Here is a tiny trained network, its code and every weight. The questions are about switching its units off for an input and a class, where a switched-off unit gives its printed mean instead of its output.

import numpy as np


def w(rows, s, z=0):
    codes = np.array(rows[::2]) - 128.0
    scale = np.full(codes.shape[1], s)
    scale[-1] = z or s
    return codes * scale


def f(y):
    return y / 2 * (1 + np.tanh(0.7978845608 * (y + 0.044715 * y**3)))


def log_softmax(a):
    a = a - a.max(-1, keepdims=True)
    return a - np.log(np.exp(a).sum(-1, keepdims=True))


def net(x, mask):
    res = np.array(x, float).reshape(1, 5) / 4 @ E
    y = f(res @ A[0][:, :-1].T + A[0][:, -1])
    res = res + np.where(mask, y, B[0][:, -1]) @ B[0][:, :-1]
    return log_softmax(res[-1] @ U[:, :-1].T + U[:, -1])


A, B = {}, {}
E = w([
[69,193,184,60,208,159],'x0',
[128,128,128,128,128,129],'x1',
[208,162,94,55,178,57],'x2',
[145,174,88,245,200,162],'x3',
[84,211,65,102,69,109],'x4',
],0.011)
A[0] = w([
[198,166,70,125,197,87,72],'neuron 0',
[42,83,159,200,90,177,47],'neuron 1',
[97,158,218,70,181,167,153],'neuron 2',
[235,135,90,87,176,73,67],'neuron 3',
[174,84,81,192,50,88,160],'neuron 4',
[200,83,187,130,171,156,90],'neuron 5',
[193,110,78,179,86,132,89],'neuron 6',
[129,56,189,155,176,124,84],'neuron 7',
[222,96,217,141,183,74,85],'neuron 8',
[127,196,165,97,135,146,104],'neuron 9',
[121,208,36,177,151,170,66],'neuron 10',
[185,83,84,127,48,135,161],'neuron 11',
[47,137,170,45,203,124,150],'neuron 12',
[92,189,173,138,199,135,108],'neuron 13',
[93,191,72,111,87,103,89],'neuron 14',
[121,96,162,71,94,104,104],'neuron 15',
[211,76,126,166,73,51,132],'neuron 16',
[144,78,167,149,174,112,95],'neuron 17',
[152,138,92,211,220,167,19],'neuron 18',
[218,155,149,63,121,87,4],'neuron 19',
[86,207,44,121,80,82,96],'neuron 20',
[102,60,192,12,43,99,2],'neuron 21',
],0.011,0.0026)
B[0] = w([
[126,175,169,69,104,189,183],'neuron 0',
[70,208,155,63,76,222,209],'neuron 1',
[107,144,78,146,168,123,213],'neuron 2',
[58,199,151,70,104,185,197],'neuron 3',
[125,142,77,137,166,144,225],'neuron 4',
[96,49,130,133,107,78,181],'neuron 5',
[140,135,100,158,172,144,188],'neuron 6',
[81,72,145,86,106,98,179],'neuron 7',
[92,75,142,109,88,100,191],'neuron 8',
[98,115,92,149,147,128,165],'neuron 9',
[183,120,165,150,112,85,192],'neuron 10',
[106,129,81,145,195,146,205],'neuron 11',
[111,135,86,133,184,116,218],'neuron 12',
[142,137,85,162,174,129,187],'neuron 13',
[97,53,135,119,90,85,189],'neuron 14',
[211,183,148,172,108,113,186],'neuron 15',
[99,142,93,161,182,120,210],'neuron 16',
[115,86,127,135,105,118,164],'neuron 17',
[245,140,171,151,109,91,202],'neuron 18',
[112,158,159,124,109,177,178],'neuron 19',
[71,37,145,134,84,61,210],'neuron 20',
[221,165,170,199,122,101,252],'neuron 21',
],0.012,0.014)
U = w([
[123,153,31,133,232,127,130],'0',
[254,169,178,143,96,97,254],'1',
[75,212,166,68,60,222,39],'2',
[81,33,131,104,70,62,69],'3',
],0.015,0.0047)

Each question gives the input, the list of numbers given to net, and the class t.
The units are the neurons (one row each of A and B). Each row of codes is followed by its name. A weight is (code - 128) times the scale printed after its matrix; where a second scale follows, it is the last column's (A, B and U).
mask holds one flag per neuron, in row order. A switched-off neuron (its flag False) gives its mean, the last column of its row in B, instead of its output. The means were averaged over made-up inputs and are rounded, as every weight is.
A unit's drop is (log p(t) with every unit on - log p(t) with that unit switched off) / (log p(t) with every unit on - log p(t) with every unit switched off).
The circuit of an input: a set's keep is (log p(t) with only the set's units on - log p(t) with every unit switched off) / (log p(t) with every unit on - log p(t) with every unit switched off). Starting from the 12 units with the biggest drops (on a tie, the unit counted first), units are removed one at a time, each time the one whose removal leaves the highest keep (on an exact tie, the one counted first), for as long as the keep stays at least 0.8.
units of the circuit, in order: the units of the circuit, biggest drop first
unit that matters most: the unit with the biggest drop
top k neurons: the k neurons with the biggest drops, biggest first
drop when u is switched off: that unit's drop, to one decimal
input [-4,7,2,-3,5], class 3: unit that matters most	neuron 20
input [-4,2,8,-6,-8], class 2: top 4 neurons	(neuron 3; neuron 19; neuron 20; neuron 0)
input [0,-8,8,-7,5], class 2: top 3 neurons	(neuron 3; neuron 19; neuron 18)
input [4,-4,-7,-5,8], class 3: top 4 neurons	(neuron 20; neuron 14; neuron 3; neuron 0)
input [-6,-2,8,3,-1], class 2: top 2 neurons	(neuron 3; neuron 0)
input [6,0,5,7,-8], class 3: top 3 neurons	(neuron 8; neuron 5; neuron 21)
input [1,-2,4,4,1], class 1: top 3 neurons	(neuron 1; neuron 18; neuron 10)
input [1,-1,6,-7,-8], class 3: top 3 neurons	(neuron 8; neuron 5; neuron 7)
input [-4,-6,-5,-5,-2], class 1: top 4 neurons	(neuron 21; neuron 3; neuron 15; neuron 0)
input [6,-4,7,-5,7], class 2: top 3 neurons	(neuron 19; neuron 3; neuron 0)
input [-8,2,5,-6,-1], class 0: top 2 neurons	(neuron 16; neuron 11)
input [-3,5,-5,2,2], class 2: drop when neuron 1 is switched off	1.0
input [-1,-8,-3,-6,-6], class 1: drop when neuron 21 is switched off	3.4
input [2,1,2,6,-8], class 3: units of the circuit, in order	(neuron 8)
input [-6,-2,7,2,2], class 2: drop when neuron 12 is switched off	0.1
